Each element holds some of the marks j p n o b, at most 4. A symbol removes its mark if there, or adds it if room remains.

In the rows, 49 stands for zero.

Rows with their elements:
63,46,40,52,71,46,52,54,55,33,48,28,28,46,29,60,58,56,59,62,66,28,47,41,36,30,31,54,39,54,58,70,45,55,36,72,32,30,49,40,51,53,55,72,49,59,67,74,74,46,51,49,57,56,45,63,26,49,23,40,43,52,40,13,53,41,39,24,64,45,72,59,64,48,59,28,37,40,72,33,50,63,78,65,56,30,53,61,51,74,31,38,56,31,65,66,53,81,56,51,48,54,39,57,49,80,31,61,59,64,54,40,48,39,51,52,44,52,50,45,67,55,43,54,65,38,36,42,38,65,38,82,46,57,54,42,49,38,43,51,47,56,29,40,60,63,44,66,59,21,65,36; element [j n]
75,32,63,62,59,46,20,68,69,43,34,41,41,30,61,52,23,58,56,33,35,47,47,54,79,41,77,48,37,28,71,54,51,63,50,58,46,24,45,51,39,61,50,32,60,72,32,29,42,30,30,55,64,50,66,61,24,37,49,41,52,64,49,11,53,67,46,34,41,73,62,46,62,54,61,44,43,48,53,48,65,68,56,60,49,37,54,31,64,51,25,41,39,48,69,58,43,48,54,75,70,45,47,47,30,56,54,62,58,78,48,52,49,48,68,53,37,36,55,38,48,34,39,39,52,30,46,37,30,44,68,44,45,45,54,66,60,52,49,39,47,72,33,44,48,49,70,63,70,48,65,78; element [j p n b]
42,68,37,39,30,35,69,42,30,45,58,36,27,67,23,51,67,53,64,44,32,55,53,34,34,29,19,38,53,51,45,53,32,52,39,59,44,54,42,39,55,56,38,58,69,29,83,90,86,51,63,43,10,51,64,45,66,56,42,42,28,47,37,68,38,69,77,48,49,53,46,66,37,55,40,67,60,38,54,39,58,33,56,50,59,62,39,69,26,69,67,24,57,56,55,49,58,61,40,39,50,63,42,46,43,60,47,41,47,41,48,17,38,37,73,51,48,68,54,58,60,59,28,56,57,63,35,51,43,48,53,39,42,58,60,40,58,47,56,45,55,44,43,42,53,61,33,36,18,63,49,52; element [j o]
57,59,40,41,35,52,56,36,35,41,66,46,49,47,27,41,46,50,24,81,78,55,33,50,29,71,23,42,54,77,47,64,37,35,64,44,64,68,37,52,41,33,43,48,70,35,39,55,34,59,54,47,52,50,23,57,72,43,40,43,73,19,58,82,61,52,56,36,41,37,52,48,43,71,31,75,68,37,39,50,64,45,30,42,39,34,48,42,47,36,48,55,57,30,33,46,33,44,38,22,46,52,41,44,53,16,39,45,38,28,55,41,51,40,52,60,57,54,48,76,44,38,59,53,50,52,38,45,60,53,36,62,43,42,55,37,41,42,62,76,50,15,65,49,45,15,40,48,36,48,12,39; element [b]

From each start, follow one symbol. Which element do you reach?
Answers are names.
start 61,37,54,62,45,65,39,57,68,56,34,48,64,46,77,44,31,54,44,62,52,60,28,61,67,58,76,41,35,52,62,52,54,43,65,27,55,38,52,66,47,31,54,35,34,62,28,19,40,47,39,57,88,55,52,57,50,55,53,62,57,48,44,38,59,32,29,62,53,52,43,50,67,46,56,31,51,72,37,52,49,67,54,56,42,44,47,29,76,32,33,67,52,31,47,75,39,42,43,65,54,39,57,56,57,32,67,67,49,39,54,66,52,79,44,53,50,23,48,41,34,34,46,35,29,32,82,48,47,56,44,45,51,40,50,61,38,55,37,49,47,56,47,85,39,38,57,48,57,20,43,35
j -> [j p n b]
start 65,44,27,52,64,50,54,55,49,28,41,41,46,42,51,69,36,60,35,75,59,44,39,56,17,30,41,51,32,44,58,62,41,44,49,64,44,44,69,47,20,49,81,71,46,65,28,54,55,47,52,50,79,53,25,63,43,42,54,40,78,60,68,45,46,45,23,32,46,34,62,28,65,54,44,48,48,46,83,47,49,49,56,61,61,17,56,29,55,38,32,59,60,32,61,76,39,69,51,30,47,50,63,57,40,34,34,35,47,65,57,54,39,41,45,46,58,44,47,59,30,48,43,63,81,34,45,55,24,42,51,54,59,50,48,25,42,39,47,52,45,44,49,42,66,53,58,54,40,19,52,41
n -> [b]
start 34,78,34,63,68,40,50,50,46,59,54,41,52,40,29,50,40,38,46,54,77,56,51,27,53,60,28,51,31,79,33,45,45,65,49,48,40,46,37,49,65,40,35,55,44,43,67,71,40,67,54,29,29,58,66,56,53,61,23,41,42,23,45,40,63,56,59,28,63,34,54,70,26,64,57,72,45,19,44,48,62,57,44,61,35,53,54,63,52,74,57,22,61,60,34,50,46,46,39,33,46,47,32,37,68,59,41,55,40,10,40,43,49,39,41,33,56,61,34,70,46,55,65,47,61,70,42,50,54,75,35,45,28,53,39,68,50,29,74,73,87,53,36,42,53,33,26,52,34,45,25,35
o -> [j o]
start 61,50,31,48,42,56,74,18,40,33,51,43,42,66,48,47,65,45,43,48,47,46,57,58,8,54,38,63,58,51,51,68,31,44,53,63,52,69,55,48,27,49,56,56,59,53,73,45,66,38,53,60,49,45,22,58,63,34,58,43,60,59,54,74,26,64,50,55,42,40,45,50,49,56,37,53,48,62,59,59,33,21,47,30,59,52,58,36,24,50,72,42,53,51,54,59,50,36,48,39,38,61,64,53,57,16,34,23,41,32,54,27,39,29,49,67,47,61,36,59,45,42,56,58,68,39,31,54,36,43,39,43,62,59,51,24,50,54,46,45,50,28,73,54,63,62,73,44,18,70,45,47
o -> [b]
start 62,46,30,57,68,54,48,75,68,34,45,41,70,18,30,54,40,40,44,72,68,37,52,30,50,40,35,41,34,50,55,64,45,62,50,66,62,25,47,47,40,51,54,53,49,59,41,52,52,64,56,45,64,50,32,68,41,45,35,39,66,44,38,36,58,37,59,40,59,50,79,57,47,42,46,47,58,50,63,48,53,75,59,61,49,19,38,49,58,50,19,28,46,52,67,61,37,59,48,47,35,36,50,33,52,63,24,51,60,70,49,33,47,36,44,60,52,45,40,58,38,47,55,53,56,47,53,49,46,59,51,36,33,29,38,54,34,46,30,62,54,28,32,65,57,38,40,57,51,47,33,27
p -> [j p n b]
start 64,64,33,51,72,52,69,52,49,56,34,41,56,39,30,43,67,43,52,75,40,42,44,27,36,59,50,59,43,42,46,50,44,57,37,68,52,35,52,35,46,44,67,68,29,56,80,60,73,59,69,51,39,56,35,67,46,55,55,50,37,53,31,44,30,28,51,42,62,43,61,64,42,39,54,44,47,60,63,28,55,58,72,54,44,57,62,82,51,69,55,22,52,47,59,47,40,70,57,33,37,54,29,57,58,63,3,52,48,55,51,37,45,47,31,49,48,56,49,54,51,63,42,31,53,47,56,30,68,53,46,42,23,37,41,64,39,49,35,57,54,55,44,51,57,45,30,45,53,58,60,37
o -> [j n]
start 80,32,30,52,57,60,61,32,51,17,30,34,51,40,59,58,46,58,35,55,55,28,56,69,6,57,33,56,35,51,59,69,44,49,50,73,48,35,53,36,39,50,65,65,62,65,35,49,45,51,63,43,80,55,7,65,44,44,51,41,54,51,48,43,44,46,29,33,51,34,65,32,73,43,48,54,37,53,71,59,47,64,40,69,61,24,58,28,51,51,29,56,58,39,51,79,36,59,39,25,54,53,48,66,42,35,42,50,46,59,47,49,48,37,44,48,63,34,40,47,41,40,51,58,74,38,39,57,32,37,57,64,56,51,43,33,32,46,55,50,48,29,68,62,54,43,54,53,41,26,50,52
n -> [b]
start 67,46,55,65,68,39,27,71,61,70,35,34,56,37,43,63,32,52,53,38,47,37,59,43,80,39,71,38,39,39,52,40,51,64,48,44,51,32,56,53,68,41,51,35,28,58,34,48,53,45,41,56,60,57,81,47,22,61,43,57,47,35,47,20,67,33,30,48,64,71,56,50,58,46,59,41,45,37,45,44,47,82,69,46,24,46,50,62,75,58,40,42,44,59,38,44,34,48,59,55,56,27,41,44,36,82,45,80,63,68,47,49,67,75,44,40,50,27,44,46,57,58,45,42,24,36,63,34,55,54,50,51,38,42,44,83,56,48,45,66,51,67,43,44,38,53,26,63,82,34,63,36
p -> [j n]
start 74,34,36,56,63,60,32,63,68,42,35,54,72,30,49,36,46,56,42,75,51,43,28,50,33,45,41,42,25,64,61,60,49,56,58,79,54,34,62,28,39,49,62,52,39,75,55,55,56,42,65,41,62,37,40,76,42,43,42,39,67,27,44,45,47,47,43,37,66,49,71,49,58,54,50,49,46,44,71,41,52,73,62,59,49,21,42,52,61,50,28,31,57,45,61,64,26,72,51,38,38,42,39,50,41,56,36,55,68,53,59,48,59,39,45,61,51,49,50,66,51,43,57,67,58,37,36,47,69,67,59,46,27,19,47,61,32,41,42,63,54,32,40,63,69,32,51,51,41,34,24,31
b -> [j n]
start 73,58,34,46,74,58,48,54,59,34,36,34,67,27,35,60,44,60,45,66,65,41,39,48,43,44,39,56,34,57,50,46,45,61,52,68,50,14,49,40,31,40,75,54,44,73,65,53,53,54,46,33,63,43,37,66,44,39,37,37,63,41,53,36,59,47,31,48,55,40,65,61,49,45,42,40,51,63,73,45,54,93,78,56,56,19,51,58,51,55,35,23,48,62,67,61,21,71,62,39,50,50,44,34,39,69,17,51,56,58,51,39,49,27,25,58,53,40,51,55,44,53,42,32,53,37,58,42,58,70,43,45,25,36,36,55,53,46,42,63,58,42,44,56,72,45,40,57,41,35,12,37
b -> [j n]
start 34,68,49,42,55,51,88,15,31,56,67,52,48,62,42,46,73,42,47,59,51,63,44,33,26,46,35,61,60,71,34,46,20,52,53,40,59,73,41,49,62,39,52,65,43,50,72,66,53,66,66,45,28,41,32,40,57,51,55,52,49,36,33,80,30,36,58,52,51,25,35,57,47,41,29,59,71,53,32,50,49,49,35,38,46,70,59,61,32,48,71,33,49,55,37,54,61,57,39,20,43,66,45,39,60,46,49,36,25,25,57,57,52,62,45,39,54,63,35,57,49,47,48,68,64,65,62,61,59,62,43,54,55,37,52,36,51,44,58,52,36,28,52,54,52,33,51,33,39,62,42,30
j -> [j o]
start 49,39,32,59,44,63,55,18,39,36,56,42,27,58,50,43,56,71,43,52,64,59,49,55,22,54,24,50,46,62,31,57,41,42,51,61,56,64,48,40,55,51,31,64,72,28,54,63,57,61,45,39,51,56,44,40,69,78,51,51,49,47,50,72,40,50,61,30,55,28,41,60,52,39,31,54,56,42,42,60,66,25,32,53,43,52,60,34,23,65,55,61,57,30,24,55,74,49,40,28,54,62,60,51,46,30,63,51,49,29,63,56,31,37,52,25,76,79,52,50,54,38,51,46,63,48,35,59,51,65,29,80,58,57,50,17,41,20,54,47,56,33,43,49,69,38,64,39,32,31,51,46
b -> [b]
start 65,34,13,57,72,57,64,36,51,44,43,56,46,32,50,39,46,58,25,67,65,49,38,51,27,56,46,42,38,63,24,53,41,42,54,58,43,39,57,38,59,39,45,82,35,59,46,69,55,75,63,43,66,39,21,59,54,45,69,64,64,31,36,37,52,22,29,25,65,27,57,47,58,29,53,42,50,54,61,38,64,61,54,57,55,45,59,62,67,43,38,40,58,15,35,68,33,59,60,36,43,49,42,48,68,59,35,73,46,34,58,69,50,42,43,43,60,47,45,58,44,50,54,58,62,48,74,40,67,58,46,90,63,46,55,40,40,29,39,54,41,39,37,58,53,41,45,52,51,24,59,18
j -> [j n]
start 64,36,12,52,58,54,63,23,44,46,41,60,46,29,46,45,56,57,22,66,58,39,33,55,43,61,35,44,45,63,37,49,35,43,57,63,41,63,44,39,59,30,58,59,38,57,55,47,59,65,71,57,70,54,27,81,60,55,49,56,53,41,45,40,48,6,43,30,55,38,59,41,59,42,32,44,59,51,37,45,50,72,43,47,45,49,63,48,52,41,32,38,39,32,38,61,40,76,62,24,52,47,30,49,65,52,33,65,55,56,41,63,49,59,31,49,61,46,47,54,46,38,41,58,42,49,71,45,69,56,53,72,34,44,48,48,38,35,42,61,49,27,30,60,65,34,49,41,65,24,52,25
j -> [j n]
start 45,55,49,47,50,51,52,50,48,39,47,46,62,39,44,62,47,56,64,53,51,62,52,59,36,32,11,32,44,82,41,59,51,65,65,74,50,55,36,49,51,52,56,49,72,40,51,74,45,36,44,36,50,47,51,52,58,39,19,24,67,43,45,55,62,64,70,42,57,39,61,53,54,74,45,71,45,41,63,65,64,25,43,65,59,26,36,33,32,68,51,41,45,55,57,44,47,47,32,40,54,54,49,61,48,43,42,36,56,40,61,32,34,18,64,45,69,71,32,49,43,47,59,59,69,52,16,54,55,72,40,55,44,59,45,47,58,51,69,59,48,34,54,31,56,51,56,65,35,51,37,47
j -> [b]
start 29,44,51,37,46,56,65,42,35,40,69,35,55,60,56,58,62,54,29,55,41,57,59,55,17,54,23,52,66,37,49,61,23,25,73,53,60,66,53,49,26,41,41,53,55,37,60,51,61,45,61,45,59,40,29,55,86,26,54,44,58,62,54,71,36,65,57,61,26,42,44,38,54,64,36,62,66,52,61,39,48,26,41,36,68,46,50,36,29,46,70,52,66,44,46,47,39,47,43,30,39,55,61,61,47,19,61,22,43,36,64,47,26,26,56,46,52,51,38,54,34,48,50,77,86,48,24,59,33,33,47,40,47,54,68,31,63,48,60,41,63,36,67,44,56,54,52,43,30,54,40,52
o -> [b]
start 64,38,21,57,71,70,60,41,53,39,47,53,42,42,43,50,50,54,24,68,61,43,33,56,48,53,34,55,45,67,30,57,45,42,39,44,55,47,46,44,58,32,68,75,27,63,50,53,53,55,72,40,60,53,27,51,44,52,63,63,60,46,49,41,44,12,23,24,57,42,46,29,77,37,45,35,39,43,36,38,65,57,52,62,32,45,66,60,50,55,37,42,63,21,41,65,28,80,58,30,48,48,39,43,61,42,47,72,44,51,48,60,51,53,39,35,61,54,59,57,61,35,60,57,58,58,65,40,63,53,42,75,47,37,45,42,33,43,35,50,46,47,44,57,56,43,48,66,55,23,64,22
j -> [j n]
start 55,58,53,44,40,38,43,35,49,31,59,37,41,32,30,59,45,53,42,44,54,39,49,55,36,40,18,57,52,60,41,64,51,62,65,61,49,40,58,45,30,60,34,44,67,49,59,74,63,42,54,29,32,43,49,64,50,44,42,22,44,43,61,55,70,76,63,45,62,41,64,49,38,68,58,64,65,23,66,42,52,35,47,66,68,35,35,29,33,72,54,50,54,55,61,48,41,44,32,37,43,54,50,40,51,53,45,34,47,50,57,31,35,14,75,60,73,70,52,67,37,51,63,60,70,47,18,62,49,65,47,40,55,49,57,48,59,31,56,62,51,35,38,29,51,40,56,63,25,41,28,52
j -> [b]
start 53,34,42,52,73,45,32,69,65,72,48,63,55,27,60,40,43,45,40,34,55,51,41,35,86,45,74,39,35,53,51,39,51,55,38,35,48,36,54,49,57,50,52,46,36,61,40,42,42,45,45,49,56,58,65,52,29,71,46,66,31,41,46,21,59,28,34,43,54,66,43,46,61,53,67,33,31,38,39,55,62,81,66,54,36,61,53,65,77,52,20,44,41,50,54,47,48,51,52,71,62,37,37,38,53,75,42,75,56,57,35,63,68,58,52,43,58,35,43,41,56,54,50,51,32,38,74,36,59,54,49,64,32,44,57,76,52,44,43,53,51,77,27,43,40,50,37,53,91,39,51,45
p -> [j n]
start 71,22,49,57,54,60,31,58,64,66,42,56,60,37,70,59,36,47,34,49,54,59,48,51,65,56,78,38,33,49,54,34,46,41,62,42,46,42,48,62,44,40,59,34,40,53,20,15,26,44,46,55,77,53,46,56,50,47,54,55,57,45,59,36,47,35,44,65,45,66,58,45,53,39,59,37,40,63,51,52,44,64,54,50,49,36,46,39,69,17,24,69,52,46,38,47,42,38,49,56,62,41,58,36,40,42,57,65,61,57,47,71,63,75,45,55,38,26,52,45,29,16,52,35,44,41,74,59,54,53,70,53,60,30,42,51,51,54,39,52,41,52,46,72,43,45,53,44,66,18,45,43
j -> [j p n b]
start 43,43,36,45,35,54,90,37,43,37,64,47,50,42,41,44,80,43,46,54,54,51,57,44,32,56,32,54,56,70,27,50,33,53,42,50,72,84,39,43,74,42,41,67,44,41,91,53,47,70,76,53,42,43,31,36,78,55,72,49,45,48,39,83,39,35,70,45,45,28,41,56,44,55,27,50,55,45,36,49,52,37,51,33,34,65,55,66,29,49,77,38,63,44,47,41,47,61,37,21,45,54,47,40,64,22,52,49,23,21,49,53,46,51,36,43,58,70,43,61,55,55,54,57,48,64,63,55,60,51,40,53,42,48,44,38,44,38,59,45,49,33,58,56,51,46,31,45,36,43,50,20
j -> [j o]
start 52,72,44,33,49,56,66,52,50,61,56,53,75,39,38,53,58,33,48,56,50,58,58,31,46,68,29,50,51,86,60,53,31,56,59,48,57,64,35,26,47,47,46,41,58,55,65,63,52,74,57,35,18,39,33,58,47,31,34,40,45,41,62,73,39,62,74,75,48,43,48,65,40,69,21,65,53,47,66,47,67,47,53,45,68,35,37,67,42,55,71,25,51,80,61,37,31,48,31,35,28,53,49,52,62,29,40,29,40,32,59,27,56,41,54,61,43,62,43,72,54,60,60,56,60,63,44,51,58,53,42,27,41,36,54,63,51,67,51,75,42,20,48,58,57,34,42,36,31,68,23,42
b -> [j o]
